Here is a tiny trained network, its code and every weight. The questions are about switching its units off for an input and a target symbol, where a switched-off unit gives its printed mean instead of its output.

import numpy as np


def w(rows, s, z=0):
    codes = np.array(rows[::2]) - 128.0
    scale = np.full(codes.shape[1], s)
    scale[-1] = z or s
    return codes * scale


def softmax(a):
    e = np.exp(a - a.max(-1, keepdims=True))
    return e / e.sum(-1, keepdims=True)


def log_softmax(a):
    a = a - a.max(-1, keepdims=True)
    return a - np.log(np.exp(a).sum(-1, keepdims=True))


def net(x, mask):
    ids = ['βγζλξστψω'.index(c) for c in x.split()]
    T = len(ids)
    res = E[ids] + P[:T]
    u = 0
    for l in range(3):
        r = res
        for j in range(2):
            rows = slice(2 * j, 2 * j + 2)
            q, k, v = (r @ M[l][rows].T for M in (Q, K, V))
            z = softmax(np.where(np.tri(T) > 0, q @ k.T / 2**0.5, -1e9)) @ v
            o = O[l][rows]
            res = res + np.where(mask[u + j], z, o[:, -1]) @ o[:, :-1]
        u += 2
    return log_softmax(res[-1] @ U[:, :-1].T + U[:, -1])


Q, K, V, O = {}, {}, {}, {}
E = w([
[162,232,163,44,203,197,157,161,113,128],'β',
[40,142,104,182,124,161,46,94,44,37],'γ',
[182,77,117,237,184,139,119,197,113,84],'ζ',
[202,142,177,138,67,115,119,131,105,24],'λ',
[162,152,63,173,128,5,30,181,90,169],'ξ',
[51,99,218,165,93,159,93,229,121,71],'σ',
[64,31,101,65,147,57,171,117,134,107],'τ',
[80,185,35,165,104,134,146,103,177,52],'ψ',
[150,75,74,116,66,180,71,123,156,107],'ω',
],0.011)
P = w([
[138,111,142,167,45,94,221,89,11,168],'0',
[143,105,109,138,116,133,160,161,24,67],'1',
[123,113,105,124,120,125,154,189,49,65],'2',
[114,123,101,118,122,117,136,190,84,72],'3',
[102,123,103,114,132,116,117,184,110,76],'4',
[101,124,99,102,139,119,105,175,135,83],'5',
[103,125,98,104,142,112,91,166,163,81],'6',
[114,114,102,100,153,115,74,152,183,81],'7',
[117,106,109,109,161,111,56,129,213,77],'8',
[121,116,106,86,167,113,46,125,228,70],'9',
[127,106,113,95,176,106,33,111,253,72],'10',
],0.0074)
Q[0] = w([
[56,92,112,69,134,145,86,187,215,77],'0.h1',
[107,141,106,132,135,104,76,105,178,173],'0.h1',
[49,91,2,92,119,56,93,149,170,62],'0.h2',
[125,165,109,72,97,112,139,126,110,94],'0.h2',
],0.0077)
K[0] = w([
[113,150,149,76,195,158,102,88,182,115],'0.h1',
[174,167,150,135,144,153,106,139,89,163],'0.h1',
[156,254,181,99,244,206,122,149,167,177],'0.h2',
[149,112,153,133,177,121,90,183,133,146],'0.h2',
],0.0092)
V[0] = w([
[121,114,74,103,141,28,79,159,171,82],'0.h1',
[103,96,254,110,184,190,120,143,121,94],'0.h1',
[177,147,212,95,198,186,188,132,109,183],'0.h2',
[157,137,166,175,146,130,104,143,180,153],'0.h2',
],0.0076)
O[0] = w([
[162,135,123,136,119,143,126,254,231,53,251],'0.h1',
[99,80,117,133,175,151,20,4,103,67,135],'0.h1',
[210,126,184,121,220,208,155,214,175,167,216],'0.h2',
[118,103,150,143,126,139,199,91,147,212,1],'0.h2',
],0.006,0.003)
Q[1] = w([
[148,89,139,96,82,75,97,185,155,6],'1.h1',
[167,122,111,56,204,199,128,232,130,118],'1.h1',
[176,146,158,42,179,166,119,206,148,92],'1.h2',
[120,98,152,141,104,145,227,46,160,219],'1.h2',
],0.011)
K[1] = w([
[191,121,154,79,161,151,79,163,250,91],'1.h1',
[113,65,98,164,60,116,29,92,230,153],'1.h1',
[144,149,88,130,127,147,105,48,255,149],'1.h2',
[135,162,127,153,113,162,167,145,1,143],'1.h2',
],0.0093)
V[1] = w([
[229,118,125,20,8,248,50,96,130,119],'1.h1',
[70,1,42,185,87,175,82,128,165,218],'1.h1',
[93,31,168,25,207,76,204,137,156,200],'1.h2',
[236,153,186,133,136,78,26,194,83,157],'1.h2',
],0.0056)
O[1] = w([
[162,86,59,104,13,210,116,155,90,212,21],'1.h1',
[62,141,67,71,186,181,146,233,80,112,92],'1.h1',
[182,156,126,44,45,113,61,140,139,49,250],'1.h2',
[1,153,75,141,86,100,126,76,156,153,44],'1.h2',
],0.0074,0.0016)
Q[2] = w([
[212,156,161,198,77,153,126,127,99,146],'2.h1',
[152,44,83,87,92,61,143,76,68,86],'2.h1',
[169,196,154,221,150,172,125,218,155,107],'2.h2',
[123,2,127,117,190,115,162,204,133,28],'2.h2',
],0.0095)
K[2] = w([
[118,93,149,213,101,118,197,92,60,171],'2.h1',
[147,132,51,182,54,98,5,183,196,43],'2.h1',
[64,119,153,91,199,222,250,73,212,183],'2.h2',
[182,176,131,85,167,214,75,171,254,95],'2.h2',
],0.0076)
V[2] = w([
[139,120,148,141,136,58,52,180,84,191],'2.h1',
[156,254,80,137,148,152,89,127,125,121],'2.h1',
[53,125,204,152,47,156,140,139,118,85],'2.h2',
[179,71,125,234,153,153,71,175,167,113],'2.h2',
],0.008)
O[2] = w([
[158,124,158,10,177,52,15,148,56,234,137],'2.h1',
[82,47,78,175,176,110,179,25,118,224,180],'2.h1',
[76,71,234,137,102,238,100,101,226,215,100],'2.h2',
[112,163,228,216,110,77,197,158,2,182,254],'2.h2',
],0.0074,0.0022)
U = w([
[228,107,190,121,34,117,154,33,143,186,254],'β',
[99,132,89,106,139,41,53,83,55,180,109],'γ',
[166,66,93,137,238,172,107,63,154,128,78],'ζ',
[97,135,254,134,122,188,91,145,175,185,127],'λ',
[67,159,59,196,87,88,220,91,219,116,183],'ξ',
[34,81,125,178,159,152,21,44,63,88,65],'σ',
[176,174,128,66,130,120,79,184,178,43,118],'τ',
[189,165,194,171,186,111,236,169,58,145,136],'ψ',
[132,109,40,91,57,202,170,217,68,181,90],'ω',
],0.0054,0.0037)

Each question gives the input, a string of symbols that net reads in full, and the target symbol t.
The units are the heads (2 rows each of Q, K, V and O). Each row of codes is followed by its name. A weight is (code - 128) times the scale printed after its matrix; where a second scale follows, it is the last column's (O and U).
mask holds one flag per head, layer by layer. A switched-off head (its flag False) gives its mean, the last column of its rows in O, instead of its output. The means were averaged over made-up inputs and are rounded, as every weight is.
A unit's drop is (log p(t) with every unit on - log p(t) with that unit switched off) / (log p(t) with every unit on - log p(t) with every unit switched off).
The circuit of an input: a set's keep is (log p(t) with only the set's units on - log p(t) with every unit switched off) / (log p(t) with every unit on - log p(t) with every unit switched off). Starting from all 6 units, units are removed one at a time, each time the one whose removal leaves the highest keep (on an exact tie, the one counted first), for as long as the keep stays at least 0.8.
units of the circuit, in order: the units of the circuit, biggest drop first
unit that matters most: the unit with the biggest drop
heads that matter: for each layer, one digit per head in row order, 1 if its drop is at least 0.15 and else 0, layers parted by /
input ψ β τ ψ ξ, target ψ: heads that matter : 01 / 01 / 01
input λ ω τ β, target ω: heads that matter : 00 / 10 / 00
input τ τ ξ τ λ τ, target β: unit that matters most : 1.h1
input β τ τ ζ τ, target τ: units of the circuit, in order : 0.h2; 1.h2
input σ ψ β ζ ξ τ τ ψ σ τ ψ, target ψ: units of the circuit, in order : 2.h2; 0.h2; 1.h2
input τ τ β ψ τ ω ψ τ, target ω: heads that matter : 01 / 10 / 00
input ξ ψ ψ ξ, target ξ: units of the circuit, in order : 0.h2; 0.h1; 1.h2
input ψ γ λ ξ, target γ: units of the circuit, in order : 2.h1; 0.h2
input τ β ζ, target τ: units of the circuit, in order : 2.h2; 2.h1
input λ σ τ τ τ ω τ, target ω: heads that matter : 10 / 10 / 00
input β λ τ ξ, target τ: heads that matter : 11 / 01 / 01
input γ ω ψ ξ ψ τ ψ β σ, target ψ: units of the circuit, in order : 1.h2; 2.h2
input τ ψ β ξ, target ψ: heads that matter : 01 / 01 / 00
input τ ζ ω β ψ ζ, target ψ: units of the circuit, in order : 0.h2; 2.h2; 1.h2
input ψ β σ β ξ β λ ζ τ ψ σ, target ψ: unit that matters most : 0.h2
input β σ ψ τ τ, target ψ: heads that matter : 01 / 00 / 01
input ω β ξ, target ω: heads that matter : 01 / 10 / 00
input τ λ β τ ξ ψ, target ψ: heads that matter : 01 / 01 / 01
input τ τ τ ζ β β τ σ τ, target λ: heads that matter : 01 / 01 / 01
input β λ σ, target σ: unit that matters most : 0.h1
input τ β τ β τ, target ζ: heads that matter : 11 / 00 / 11
input ζ τ τ β β τ τ ω, target ω: heads that matter : 00 / 10 / 00
input ω τ τ τ τ σ ψ ξ γ τ, target λ: units of the circuit, in order : 2.h2; 1.h2
input τ τ β γ τ ω τ ψ, target ω: units of the circuit, in order : 1.h1; 0.h2
